Below is a small trained network, with its code and all its weights. Each question gives an input and a class and asks what happens when units are switched off, that is, made to give their printed mean instead of their output.

import numpy as np


def w(rows, s, z=0):
    codes = np.array(rows[::2]) - 128.0
    scale = np.full(codes.shape[1], s)
    scale[-1] = z or s
    return codes * scale


def norm(h):
    return h / np.sqrt((h * h).mean(-1, keepdims=True) + 1e-5)


def f(y):
    return y / 2 * (1 + np.tanh(0.7978845608 * (y + 0.044715 * y**3)))


def log_softmax(a):
    a = a - a.max(-1, keepdims=True)
    return a - np.log(np.exp(a).sum(-1, keepdims=True))


def net(x, mask):
    res = np.array(x, float).reshape(1, 3) / 4 @ E
    u = 0
    for l in range(4):
        y = f(norm(res) @ A[l][:, :-1].T + A[l][:, -1])
        res = res + np.where(mask[u : u + 7], y, B[l][:, -1]) @ B[l][:, :-1]
        u += 7
    return log_softmax(norm(res)[-1] @ U[:, :-1].T + U[:, -1])


A, B = {}, {}
E = w([
[161,134,33,188],'x0',
[187,157,144,84],'x1',
[90,165,131,2],'x2',
],0.0089)
A[0] = w([
[84,55,103,149,135],'0.n1',
[87,177,121,77,42],'0.n2',
[2,26,77,123,254],'0.n3',
[178,144,238,200,202],'0.n4',
[188,108,65,24,132],'0.n5',
[60,91,123,152,128],'0.n6',
[174,251,98,132,128],'0.n7',
],0.0087,0.0032)
B[0] = w([
[163,153,120,182,163],'0.n1',
[93,109,150,24,157],'0.n2',
[89,209,104,155,254],'0.n3',
[170,73,129,46,235],'0.n4',
[158,181,203,130,221],'0.n5',
[108,130,68,188,159],'0.n6',
[202,254,161,188,186],'0.n7',
],0.0096,0.0044)
A[1] = w([
[38,22,211,134,64],'1.n1',
[109,41,136,119,102],'1.n2',
[169,19,113,180,148],'1.n3',
[253,161,66,88,255],'1.n4',
[197,158,48,94,134],'1.n5',
[177,46,199,129,149],'1.n6',
[185,72,75,182,243],'1.n7',
],0.011,0.0025)
B[1] = w([
[241,218,45,103,175],'1.n1',
[105,228,124,35,143],'1.n2',
[168,91,88,3,202],'1.n3',
[202,91,90,216,253],'1.n4',
[223,198,147,194,173],'1.n5',
[178,134,250,2,184],'1.n6',
[79,25,54,53,225],'1.n7',
],0.0057,0.0061)
A[2] = w([
[142,12,139,220,213],'2.n1',
[117,147,171,152,34],'2.n2',
[108,133,205,81,5],'2.n3',
[161,142,182,79,14],'2.n4',
[119,134,81,86,117],'2.n5',
[98,177,107,123,154],'2.n6',
[15,107,164,176,170],'2.n7',
],0.011,0.0024)
B[2] = w([
[137,160,44,9,254],'2.n1',
[126,99,110,135,110],'2.n2',
[61,10,13,138,213],'2.n3',
[174,100,93,164,240],'2.n4',
[164,166,253,95,171],'2.n5',
[183,155,140,222,192],'2.n6',
[52,102,58,221,185],'2.n7',
],0.0052,0.0032)
A[3] = w([
[107,108,114,223,136],'3.n1',
[130,108,217,61,3],'3.n2',
[130,111,58,155,119],'3.n3',
[153,177,165,132,198],'3.n4',
[85,107,126,162,71],'3.n5',
[9,121,100,121,174],'3.n6',
[25,156,71,89,116],'3.n7',
],0.012,0.0037)
B[3] = w([
[30,106,37,163,195],'3.n1',
[119,1,70,123,233],'3.n2',
[100,118,95,155,214],'3.n3',
[196,139,179,101,243],'3.n4',
[76,103,85,110,120],'3.n5',
[51,182,202,102,251],'3.n6',
[113,140,226,127,254],'3.n7',
],0.008,0.0038)
U = w([
[181,52,10,184,136],'0',
[184,13,146,36,214],'1',
[224,220,196,172,208],'2',
[9,131,67,224,192],'3',
[52,155,250,106,169],'4',
[127,64,186,210,2],'5',
[137,128,100,202,38],'6',
[126,80,163,185,8],'7',
],0.015,0.0073)

Each question gives the input, the list of numbers given to net, and the class t.
The units are the neurons (one row each of A and B). Each row of codes is followed by its name. A weight is (code - 128) times the scale printed after its matrix; where a second scale follows, it is the last column's (A, B and U).
mask holds one flag per neuron, layer by layer. A switched-off neuron (its flag False) gives its mean, the last column of its row in B, instead of its output. The means were averaged over made-up inputs and are rounded, as every weight is.
A unit's drop is (log p(t) with every unit on - log p(t) with that unit switched off) / (log p(t) with every unit on - log p(t) with every unit switched off).
The circuit of an input: a set's keep is (log p(t) with only the set's units on - log p(t) with every unit switched off) / (log p(t) with every unit on - log p(t) with every unit switched off). Starting from the 12 units with the biggest drops (on a tie, the unit counted first), units are removed one at a time, each time the one whose removal leaves the highest keep (on an exact tie, the one counted first), for as long as the keep stays at least 0.8.
units of the circuit, in order: the units of the circuit, biggest drop first
top k neurons: the k neurons with the biggest drops, biggest first
k most important neurons of layer l: the k neurons of layer l with the biggest drops, biggest first
drop of u: that unit's drop, to one decimal
input [-7,-4,-4], class 2: units of the circuit, in order => (1.n1)
input [2,-1,6], class 4: units of the circuit, in order => (0.n4, 3.n7)
input [4,2,0], class 2: 2 most important neurons of layer 2 => (2.n3, 2.n7)
input [-7,-3,0], class 2: 2 most important neurons of layer 1 => (1.n1, 1.n7)
input [-8,-7,-1], class 3: 2 most important neurons of layer 0 => (0.n3, 0.n6)
input [-4,-6,2], class 3: top 2 neurons => (0.n3, 2.n7)
input [0,6,-4], class 1: top 2 neurons => (0.n4, 0.n3)
input [8,6,0], class 2: 3 most important neurons of layer 0 => (0.n7, 0.n5, 0.n6)
input [2,-6,6], class 4: 2 most important neurons of layer 3 => (3.n7, 3.n6)
input [-2,0,5], class 4: 2 most important neurons of layer 3 => (3.n6, 3.n7)
input [-4,-3,-5], class 1: drop of 0.n4 => 1.5
input [-4,-8,2], class 3: drop of 2.n7 => 0.1
input [4,-2,1], class 3: drop of 0.n4 => 0.2
input [0,-3,2], class 3: most important neuron of layer 3 => (3.n1)
